[ 106  -28 -106   15 -238 -131  169  -17  198 -266 -156 -314  -53 -432
  180  196 -173  417  115 -134  288 -457   99  641  246  -30  433   48
  153  -12 -248  -92 -312 -148  221  421 -409] : K_613
[ 185  250 -193  242  -80 -282 -128 -199 -302  178 -119    8  137 -311
 -544  324   25 -586  -31  344  -64  271    1  -94  -92  476   43 -246
  130 -226  127  -58 -140 -340  160 -358  169] : K_256
[ 197 -132  153  -43   74  -14 -189   63  377  -40  414   39   22  -17
  603   58 -152   57  136 -286 -253  101  267 -313 -164  -36 -149  286
 -589 -262  -95  -48 -157  160  -18 -374    3] : K_727
[ -39   47  111  454   55  358  -77  -14  -21  468   -9  152   -6   28
  -15   21   28  -57  235   -3  -49  336  325  125   72   18  105 -444
  159   18   10 -242 -193  230  -34 -286 -156] : K_613
[-308  177  -24 -178 -202 -164  222 -751  -51  773   50  295   32   71
 -122 -190   61 -279 -172  644 -318  372  112 -839 -452   -4 -324 -305
  279  -39  -63 -117   76  236   13 -318  462] : K_543
[ -58 -304 -183  155  -44  -77   61  195  -87 -387  101 -347  260   62
 -292   94  228  516  -77 -284  117  -82  -24  -52  128 -333   54  269
  340 -240 -254  484   -5  296   23  529  -26] : K_568
[ 142  402   99  191  -17    9  -11  140  110  121 -324  257 -110  202
  138   35 -353 -693 -155  376 -210  -91 -525  452 -101  526  285 -474
 -237  326  196   14   60 -474  -80 -394   51] : K_123
[-134   44 -334 -132 -170  -28  -15 -224   44  292 -275   96  149 -147
  270  156 -601 -151 -177  547  -67  -54   92 -165 -276  -96   46 -264
  233  105 -181 -210   40  243  420 -169  -63] : K_256
[  73 -203  149 -161  102 -563  -88 -355  -10    7  452   60    8  328
  327  -15  -58  -99 -249 -133 -303  181   13 -354  -95  255 -302  176
 -504  251  -35  242  185  118   42 -226   13] : K_954
[  -7 -224   41  145  -53  299 -112  304 -144 -170  151  -29   40  181
  451 -250  239 -213  -23  109 -384  368  -29 -167 -161  128 -171  -88
 -383  266 -151  260  360  239 -181 -391  307] : K_256
[ 386  -73  -94   87 -185  156   97 -177  128  115   95    8  201  -40
 -280  143  -62  422 -251 -177  106  182  -74   65 -151   43   86  -70
  120 -295  223 -177 -288 -232   58 -270 -233] : K_543
[ 185 -161 -280 -123  124 -365   80  -88  103  -82  400 -507  334   43
  114  107  -87  231    4  128  226  172 -180 -138  309  412 -182  -92
  376  173  104  -62  -52    5  -47   79 -105] : K_256
[ 111   33   81  463 -430   89  -14 -260 -278 -200 -410 -232 -217 -437
 -340   50 -173   50   28  133  401   -6 -163  394  -60 -151  463 -370
  745  -67 -193   61  -61 -268  296  403 -161] : K_727
[ 239   -3  -98 -391  -70 -112   90 -181  212  202  136   82  307 -244
   -2   39 -538  374 -109  -64   28  -58  -77  -29  -25  198 -204  -27
  174 -119  200 -337 -101 -344   90  -76 -425] : K_256
[ -67  -59 -133  -45  218 -153  -37 -324  312  429   40   39  281 -167
 -161  132   30 -179   85  598  -51   76  155 -256 -270 -105  178   11
  367 -209  -32 -295 -110  -30  243  -44 -232] : K_816
[-148  129  161 -299 -217  203  160 -124  153  524 -111  113   46 -143
  -54    1 -582  184 -125  369   26  199  246 -264 -195 -179 -150   20
  337   -8 -165  -58 -150  402  111 -237   63] : K_816
[  35 -291 -119  370  -83  -12   47   86 -496 -190 -150  208  148  -42
  222  -28 -436   55 -194 -583 -217  195  289   -1  282   54 -252 -151
 -271    7   42  123  206 -103 -111 -433   60] : K_727
[ 215  -37  -36  256 -103 -167   15  207  -53 -424  -54   77   58  133
  -81  252  295 -100 -133 -387 -316 -268  245  -96  -89  -91  113  409
 -431 -167  139  414   99  203  196   19  185] : K_193
[ -64   -3 -136  266  209 -369   23 -136  -77   61 -122 -198  225  -58
  134  315  121 -643    5  685  121  -39  177 -303 -192  230  188 -297
  327  158 -175   77  -18  -29  230 -149  -32] : K_954
[ 149  -29   47  305 -104  134  -67 -249  -34  -53   49 -243 -272 -135
  -51  -44   57  379  284 -450   66  139  136  -79  384  164  -33 -139
  367 -246 -151 -125  -94  -81  -57  408  -22] : K_152
[   7  148 -238 -381 -410 -189  230 -212  253  -49 -152  134   81  123
 -313  220  193   63 -274  416   71   40 -308 -110 -719  -33  131  -70
  222  320   35  -39 -199  -22   98   39 -161] : K_727
[-284 -311 -185 -177 -175 -229   34    6 -159 -170   43   33  405 -149
 -354  222 -174  176   19   37  233  152  166 -266   66 -427 -360  323
 -109 -168 -123  348 -149  446  369  106 -229] : K_954
[-109   39 -337 -137  158 -274  137 -264   99  292 -119  268   83   77
 -238   20  190  -16   44  277  129  -20   37 -204   14   22 -151   20
  105 -291  351 -238  -64 -326   77 -112  189] : K_543
[ -61  -13  103 -187  -63    3 -113  -41  -37  -27  -71  122   -1   48
  225   44 -570   23 -171  138  -52    8   33    0  181 -207 -403  254
 -335   49  -65    8  113  408  173 -108 -146] : K_123
[  76 -148 -379  131  149 -400  219 -176 -111  -41 -218  152  284  173
  -67  158   40 -224 -444  362 -279  -58  -58 -182 -133   48 -148   78
  -27  114  148   41  245 -125  142 -316  -11] : K_256
[ -82  291  456 -114  134  137   25 -429  248  503  371  132 -192  161
 -289   88  436  -26  169  -98 -212  101  423 -187 -294 -151  -30 -180
  190  -89  -18 -136 -213  -11    7  170 -237] : K_613
[  58  -37 -278  -34 -310  -84  136 -522 -128  430  227   81 -107  -71
   -4 -300  320  416 -193 -480 -168  595  105 -899 -237  191 -411 -227
  106 -286 -321   67 -149 -259 -359   96  637] : K_613
[ 183   29 -157 -152   81 -221  194  -38  302 -164  231 -173  144 -149
  279  217 -403  -83 -235  120 -151  -12  140 -533 -210   28 -257  335
 -413  119 -228  239 -174  275  149 -147 -123] : K_193
[-523  -63 -322 -432 -128 -185  164   24 -397  834    6  386  118  277
 -193  -11 -168 -109 -331   57  -81  260 -255 -359 -247  165  -44   70
  -35   38 -374    1  -12  220  226 -276  404] : K_543
[ 170   83   37 -148 -187  190 -143 -134   59  356  -21  109 -134 -290
 -383  -64   89  272  180  -98  -66  129   86  218  285  179  -48   46
  -14 -505  193 -201 -112 -293  145  -23  209] : K_816
[-128  186   93 -380  -95   87  -79 -299  370  392  253  202 -128  176
   76 -115 -303  153  113  223   75  308  -15  -18 -404 -121  -37  -65
  207   64   -8 -251  -43   20   66  198 -214] : K_727
[-172 -278 -181  113   -5 -150   16  226 -459  -71 -119  137   -8   35
  -22   20   74   45 -255 -398 -132  204  -10  -49  300  195  -80  -58
 -332  165 -423  247   56  190   55 -127  148] : K_727
[ -62 -240   29  117 -311  215 -185  194  -78  -76 -105   51   72   16
 -155 -137   29  256  149 -148   12  148   94 -130  130 -109   71  123
 -291 -111  -66  318  -50  775   48  -72  265] : K_123
[-216 -162 -228 -328  -90  186  247  299 -112  112   -4  288   83  194
  -30  -36  -26   24 -310  -60  -59  182  -99 -282 -233 -339 -292  125
 -237   12 -172  200  112  129 -181 -232  428] : K_256
[ 228 -298 -256   91 -188 -188   92 -152 -245 -230 -161   74  122  -20
  -91   -6   60  466 -129 -374  -17 -101  280 -423  -21 -265 -404  277
  -83 -225  146   68  111  103  175  -69  144] : K_727
[-127  -75   53  151   10  192   73 -228 -214  208  359   96 -178   70
  545 -284  156 -153   69 -180 -357  622  169 -657 -220  262 -492 -343
 -150  146 -371 -118  146 -145 -278 -312  150] : K_543
[  84 -202 -355  248 -118  -57  149  -20   71  -38 -236 -257  264 -242
  213  134 -490  -25 -122  622  154  249  -12  161  409  218  191 -296
  221  127  -74  -64  -10  262  441 -382   -7] : K_152
[ 133    8  -85  291   47 -176  192  -75 -255  183   74   57    0   61
  109   16  -57 -128 -234  169 -159  136 -218 -120 -554  167  -48  -65
   97  104 -262  -50   53 -266  177 -423 -171] : K_13
[ 180 -104  254  371  275 -105 -101 -182  -43 -197  178 -166 -136  -84
  135  187   37   31  143  -80  -90 -115  269 -304   -4  115 -167    0
  167 -331 -384  183    6 -103   55  119 -327] : K_13
[ 347  -22  368  504  292  -70   23   56  176 -312   81   49 -219  113
  340  228  124 -132  177 -561 -548 -501  424 -114 -180 -303 -161  418
 -517 -261    0  120   -8 -202  122 -266 -220] : K_152
[ -54  -55 -208 -135 -399  130  -82 -393 -145  -35  -78 -158   89  -39
 -318 -344 -100  538 -177  -87  341  467 -353 -208   59  -73 -204 -118
  451    9  133   35  -21  -20 -171  489   57] : K_152
[  -2   54 -117  208 -222 -181   44  151 -111 -391  -69 -264  188  -86
  143  179  -89 -149  221  249  111 -139  -96  254  -52  266  123  -34
 -184  120 -250   62 -154  154  170  -96 -303] : K_13
[ 116  120 -332 -321 -226 -650  -26 -736  110  290   23  214  320  -94
  -54   97  175   10 -376  247 -209  384   50 -447 -322  464 -337 -175
 -173 -136  216 -136 -276 -567  -13 -368   70] : K_152
[ 228  138 -170  -78   13 -183  240  241  104   18 -143  266    0  -15
   28  149 -175  -75  -73 -105   47 -448 -159  283 -338 -123  156  160
 -259  133  157 -330  -80 -280  209 -240 -173] : K_193
[  16  -32   80   67 -129 -109 -145 -343  -70    7 -110  117  185 -117
 -222  -36 -239 -119  123  333  148  -38 -161  511  120  -64   18   72
  -68  -65  467 -195   60 -228  219  -16 -498] : K_613
[ -44   19  -65   57   -6  -79   17 -208 -352  188   86   76  166  168
  119  110  167 -246 -164  -17 -336  352  109 -582  -76  417 -771 -112
 -287  -74  -84   92  -47 -240 -379 -497  123] : K_954
[-234  -81  240 -195  -71  -14   28  178    7 -380   33  -14  -78  -66
   97 -117  -28  119  -49  -79 -144 -101  -89  124  201 -162  -46  230
   29  246  122  307  230  356   -6  208  -19] : K_256
[  72 -204 -607   74 -130 -331  318  123 -286   51 -161  100  140 -249
  383  166 -581  163 -382 -173    2  136  -28 -212 -168  190 -158 -107
  -62  208 -399 -128  -93 -172  289 -517  -22] : K_568
[  56 -238 -125  -14 -279  114  250  116 -183 -158  -82  -20  -49  -91
  -67  -12 -219  283 -318 -230 -115  197  -10 -277  103  -50 -123  156
 -102  -80 -268  280  100  205  308 -226  330] : K_543
[ 340   13  -34  309   22 -293   79 -277   85  -57  196  -55  -25  174
   28   57  479    4  -87 -166 -149  125  193 -337 -190  119  -37 -160
   27  -85  113  119    5 -234   31  -61  236] : K_568
[ 197  137  157  141 -378 -192  -55  -68  -82 -213  198   66 -157  -90
  238  -75  205 -226  -82  -96   47  373 -269 -148 -388  303  -19 -310
 -388  146 -130  239 -159 -233  -49 -248  205] : K_613
[ -26 -386 -313  101  -71 -318 -199  -22 -163  129  -41  200  286  -75
  498   12  -80  185  -59  -82 -355   77  397  233   86   87 -112  168
 -586  -79 -228 -107   80  116  185 -414  -98] : K_954
[-334 -249  -17 -139  -37 -318   54  279 -367 -457   55   17 -114   99
   20  -19  243  107  107 -215  258 -198   99 -160 -205 -276   -4  383
 -147   95 -271  373  177  345  224  156  141] : K_568
[ 200   29  -34 -209  180 -503 -159 -281  144 -120   53   30  -40  -32
  -89  116  505   25  -66  -78 -262 -224  172 -119   48  223 -114  281
 -400 -207   -1  -91  -41 -304   42   51   24] : K_613
[-556    3    0 -458 -241  123   19 -588 -110  368 -120  342 -193  -87
  -77  -42  -55 -215 -122  594   21  271  253 -280 -506 -504 -136 -103
  174  270 -140  -92  112  339  115  113  -62] : K_727
[-146 -251 -172 -151 -193   59 -107  -36 -137 -117   -2  -56  -87 -119
  142  -28 -114  459  -87   57   34  100 -110  126 -200  -46   19  117
  168 -157 -529    1   52   42  -22  117 -146] : K_13
[-145 -216 -181    3  -58  -97  168  271 -455  -61  -82  123  112  107
 -116  -61 -185 -197 -186  166  150   16 -458  -80  -59  108   28  -75
  105  167 -109  153  319  125   23 -179  191] : K_727
[ 247   50 -164 -126  -74 -263 -143 -163   77  208  220  217  -70   44
 -302  107  -44  232  -71  -92 -119  103 -140   99 -132  116  -89  186
 -391 -269    9 -189 -136   38  285 -228  -40] : K_568
[ -22 -114    1  269    0  -18  367  133  -48 -148  -77   84  127   79
   81   88  327 -169   24  -77 -375 -195  174  -23 -140 -176 -106  288
 -296  -65   89  159   28 -106 -104 -369   38] : K_13
[-277 -290 -242  327  138 -103  -96   -7 -429   45 -120    0  179   83
    7   -1   42 -172 -175  195 -315  122  -31  184  552  303   59  -29
 -138 -366 -221  190  307   80   26 -259  279] : K_613
[  60  -98 -148 -147 -205  -40  233 -192  112  153   17  165  297  -37
 -218  -22 -231   36 -335   89  -82  355 -338 -199 -170  149  -96 -142
   38  167  183   67  -81 -265   43 -225 -182] : K_568
[-218   17 -218 -510   41 -376  151 -176 -120  209  232  268  336  139
 -297  103  340  -17 -190  259 -156   61  -44 -440 -397  169 -443  249
 -291 -145   70   24  -58  -42  119 -278 -115] : K_727
[ 220  210 -314   93 -292 -205  165  216 -161 -339 -260  210   69  181
  243  188  172 -236 -389   75 -331 -109 -220  161 -424  356 -108  -68
 -621   78  -30  122   34 -410  105 -541  146] : K_727
[-139 -133 -111  144   62 -100 -372 -243 -316  395  163  161 -140  234
 -141  108  360 -411  -13  615  -37  436   36 -273 -211  115  -69  -51
 -145 -381 -404  159  179  341   79 -193  443] : K_123
[ 238  263 -113  335   -6 -161  159 -187   73  144 -141  216  -53   61
  -66  296  -78 -594 -251  472 -264  -97  -98   38 -463   94  156 -257
 -113  -42  -16   47   -9 -301   55 -381   86] : K_816
[ 262   10  151  285   70 -159   54 -266   -7  -27  325 -396 -227 -189
  340   14  106  -18   17 -287  254  101  -50 -191 -243  143  263 -208
  619   69  137  -61 -111 -567   27  104   35] : K_816
[ -71 -163   81  141 -308  249  -58 -217 -224  139  -24   97  -46 -133
  125 -104   89  127  121   26  142  263  371   42 -225 -344  -65  -74
   30 -225 -356  -83   53  -39  121  107  -60] : K_816
[ 274  107 -258 -100    4 -343  211  -75  183 -395  -68 -177  245  -67
  -84  122   -9  231 -277  -10   66 -105 -111  -81  151  168 -312  335
 -135  -67  219   99 -144 -335  -35  151 -165] : K_193
[ -10 -312 -107  241  -48 -116 -239  -70 -247 -240 -119 -200  -22  -34
  271 -299  573  358 -159   32 -101  168  202   27  -99  -12  187 -160
   99  234 -527  118  239  219  -31  208  104] : K_613
[  36 -381 -257  330   40 -405   32  -46 -300 -191 -206 -175  178   -7
  -50   -2  163  128 -189 -222 -465 -244   52 -190  201   77   77  123
  -22 -116 -461  333  249   62  200   73  206] : K_13
[ 260  -95 -427  201 -122 -269  102  -57 -264  -59  -76  125 -159   37
  101   56  -42  139 -370 -233   10   63 -373 -272  -92  175 -301   -4
 -178  -67 -252  122   19 -238  -12   -4  236] : K_816
[ -97  -27  120 -324   18   22  129  -28  -46  -66 -211  180  -17  261
   77 -186  116   66 -345   66   10  -88   40 -122 -184 -351 -211   85
 -230  477  -78  -19  177  209  -89   25  -28] : K_13
[-118 -103 -132   36  -87 -204   63 -184 -260   35  -33   51  129  176
  -21  188  228 -142 -387  434 -225   99   50 -289 -462   71  -70   29
  -39 -118 -379  250   88  160  -37 -371  154] : K_152
[-235   66  -79 -363  160 -395 -197 -570  375  273   23  168   83 -180
  -20  212 -329  -31  172  568  -64   -3  313  186  102  106   31   23
  311  -25  277 -349  -23  -85  303  157 -547] : K_568
[ 152   89 -174  111 -190 -413   -7  -33  -75   27 -277  -28  164 -294
   51  183 -551  -50   -6   39 -162 -202   54  556  398  476  164 -105
 -399   20  -80 -163 -169 -127  490 -418 -170] : K_193
[-175   53  -35  -26  358 -447  176  251 -130 -134  -85   77   63 -110
  158  308 -179 -657  -80  421    4 -424 -246  102  -12  454  292   83
 -126  140 -100  -21   67 -179  281 -375 -243] : K_613
[  68  140   62   77 -290  318   22  -22   90  158 -140  268 -153  139
  216    8 -251    3  130  -33 -381 -286  346 -180 -459 -329 -144  -89
 -266 -192 -324   94   98  267  -76  -76  197] : K_152
